Below is a small trained network, with its code and all its weights. Each question gives an input and a class and asks what happens when units are switched off, that is, made to give their printed mean instead of their output.

import numpy as np


def w(rows, s, z=0):
    codes = np.array(rows[::2]) - 128.0
    scale = np.full(codes.shape[1], s)
    scale[-1] = z or s
    return codes * scale


def f(y):
    return y / 2 * (1 + np.tanh(0.7978845608 * (y + 0.044715 * y**3)))


def log_softmax(a):
    a = a - a.max(-1, keepdims=True)
    return a - np.log(np.exp(a).sum(-1, keepdims=True))


def net(x, mask):
    res = np.array(x, float).reshape(1, 4) / 4 @ E
    y = f(res @ A[0][:, :-1].T + A[0][:, -1])
    res = res + np.where(mask, y, B[0][:, -1]) @ B[0][:, :-1]
    return log_softmax(res[-1] @ U[:, :-1].T + U[:, -1])


A, B = {}, {}
E = w([
[148,120,112,141,64,118,4,203],'x0',
[236,126,136,170,135,62,68,80],'x1',
[164,189,161,254,133,169,132,109],'x2',
[90,62,207,125,82,111,175,101],'x3',
],0.012)
A[0] = w([
[97,50,183,106,154,122,218,76,177],'n1',
[148,63,171,71,36,74,129,137,188],'n2',
[149,97,143,177,134,160,68,82,162],'n3',
[102,77,249,152,115,118,197,39,228],'n4',
[84,145,45,74,195,104,114,162,240],'n5',
[30,217,95,103,159,137,234,118,188],'n6',
[131,237,33,189,228,123,195,79,229],'n7',
[213,74,38,77,90,43,35,110,223],'n8',
[182,19,158,151,119,57,156,18,253],'n9',
[143,151,132,180,26,154,92,177,148],'n10',
[126,204,1,139,149,137,49,178,167],'n11',
[37,179,52,105,159,149,120,189,202],'n12',
[122,140,255,174,71,187,64,114,246],'n13',
[95,172,34,103,86,173,108,231,203],'n14',
[67,11,136,86,62,92,116,198,181],'n15',
[160,131,180,30,248,156,223,56,79],'n16',
[40,90,55,64,108,211,184,191,251],'n17',
[67,119,201,145,114,123,166,61,122],'n18',
[57,100,46,98,162,128,80,167,212],'n19',
],0.0091,0.0043)
B[0] = w([
[62,153,197,85,114,125,213,133,226],'n1',
[41,40,213,76,138,90,97,171,200],'n2',
[130,171,185,166,122,94,83,110,171],'n3',
[32,234,215,107,143,139,205,95,244],'n4',
[187,69,104,84,152,141,70,172,204],'n5',
[173,103,97,173,123,240,216,217,227],'n6',
[201,156,48,203,211,194,167,84,220],'n7',
[153,75,151,99,210,38,33,72,244],'n8',
[64,155,238,115,252,22,190,71,225],'n9',
[124,146,147,161,92,73,16,159,190],'n10',
[216,205,20,100,195,151,53,118,223],'n11',
[208,38,50,96,66,154,148,229,209],'n12',
[87,176,197,224,84,127,120,198,212],'n13',
[166,135,39,96,77,106,51,162,216],'n14',
[53,12,170,38,69,125,126,203,229],'n15',
[170,110,215,153,209,98,207,168,218],'n16',
[183,59,141,77,47,167,193,255,254],'n17',
[36,202,133,139,107,118,171,151,192],'n18',
[85,101,42,45,98,121,101,219,201],'n19',
],0.0082,0.015)
U = w([
[63,25,165,3,14,158,186,177,89],'0',
[205,186,62,160,139,174,114,41,32],'1',
[125,80,175,49,186,44,75,79,83],'2',
[212,79,88,118,122,191,192,187,48],'3',
[171,157,48,23,94,141,55,160,151],'4',
[33,179,167,182,49,173,155,153,152],'5',
[213,167,168,224,80,108,47,122,252],'6',
[103,217,177,130,152,123,254,44,142],'7',
],0.01,0.0033)

Each question gives the input, the list of numbers given to net, and the class t.
The units are the neurons (one row each of A and B). Each row of codes is followed by its name. A weight is (code - 128) times the scale printed after its matrix; where a second scale follows, it is the last column's (A, B and U).
mask holds one flag per neuron, in row order. A switched-off neuron (its flag False) gives its mean, the last column of its row in B, instead of its output. The means were averaged over made-up inputs and are rounded, as every weight is.
A unit's drop is (log p(t) with every unit on - log p(t) with that unit switched off) / (log p(t) with every unit on - log p(t) with every unit switched off).
The circuit of an input: a set's keep is (log p(t) with only the set's units on - log p(t) with every unit switched off) / (log p(t) with every unit on - log p(t) with every unit switched off). Starting from the 12 units with the biggest drops (on a tie, the unit counted first), units are removed one at a time, each time the one whose removal leaves the highest keep (on an exact tie, the one counted first), for as long as the keep stays at least 0.8.
circuit, biggest first: the units of the circuit, biggest drop first
unit that matters most: the unit with the biggest drop
top k neurons: the k neurons with the biggest drops, biggest first
drop of u: that unit's drop, to one decimal
input [-8,6,2,-7], class 1: unit that matters most	n7
input [-8,6,1,-7], class 1: top 2 neurons	[n7, n4]
input [-2,5,7,-2], class 6: top 2 neurons	[n1, n4]
input [-1,2,-1,0], class 2: top 2 neurons	[n4, n6]
input [5,6,2,3], class 2: top 3 neurons	[n8, n9, n6]
input [-3,5,2,-3], class 1: top 3 neurons	[n4, n1, n7]
input [0,5,8,-8], class 1: top 2 neurons	[n7, n11]
input [0,3,-8,-3], class 2: top 2 neurons	[n8, n6]
input [-6,-8,5,0], class 3: top 2 neurons	[n6, n17]
input [-5,-6,-2,-1], class 3: top 2 neurons	[n6, n2]
input [-5,1,8,-3], class 7: top 2 neurons	[n11, n14]
input [6,1,6,5], class 6: top 2 neurons	[n10, n1]
input [2,3,7,8], class 5: drop of n7	0.4
input [1,-1,8,7], class 5: circuit, biggest first	[n13]
input [-4,-2,-1,5], class 7: drop of n4	0.3
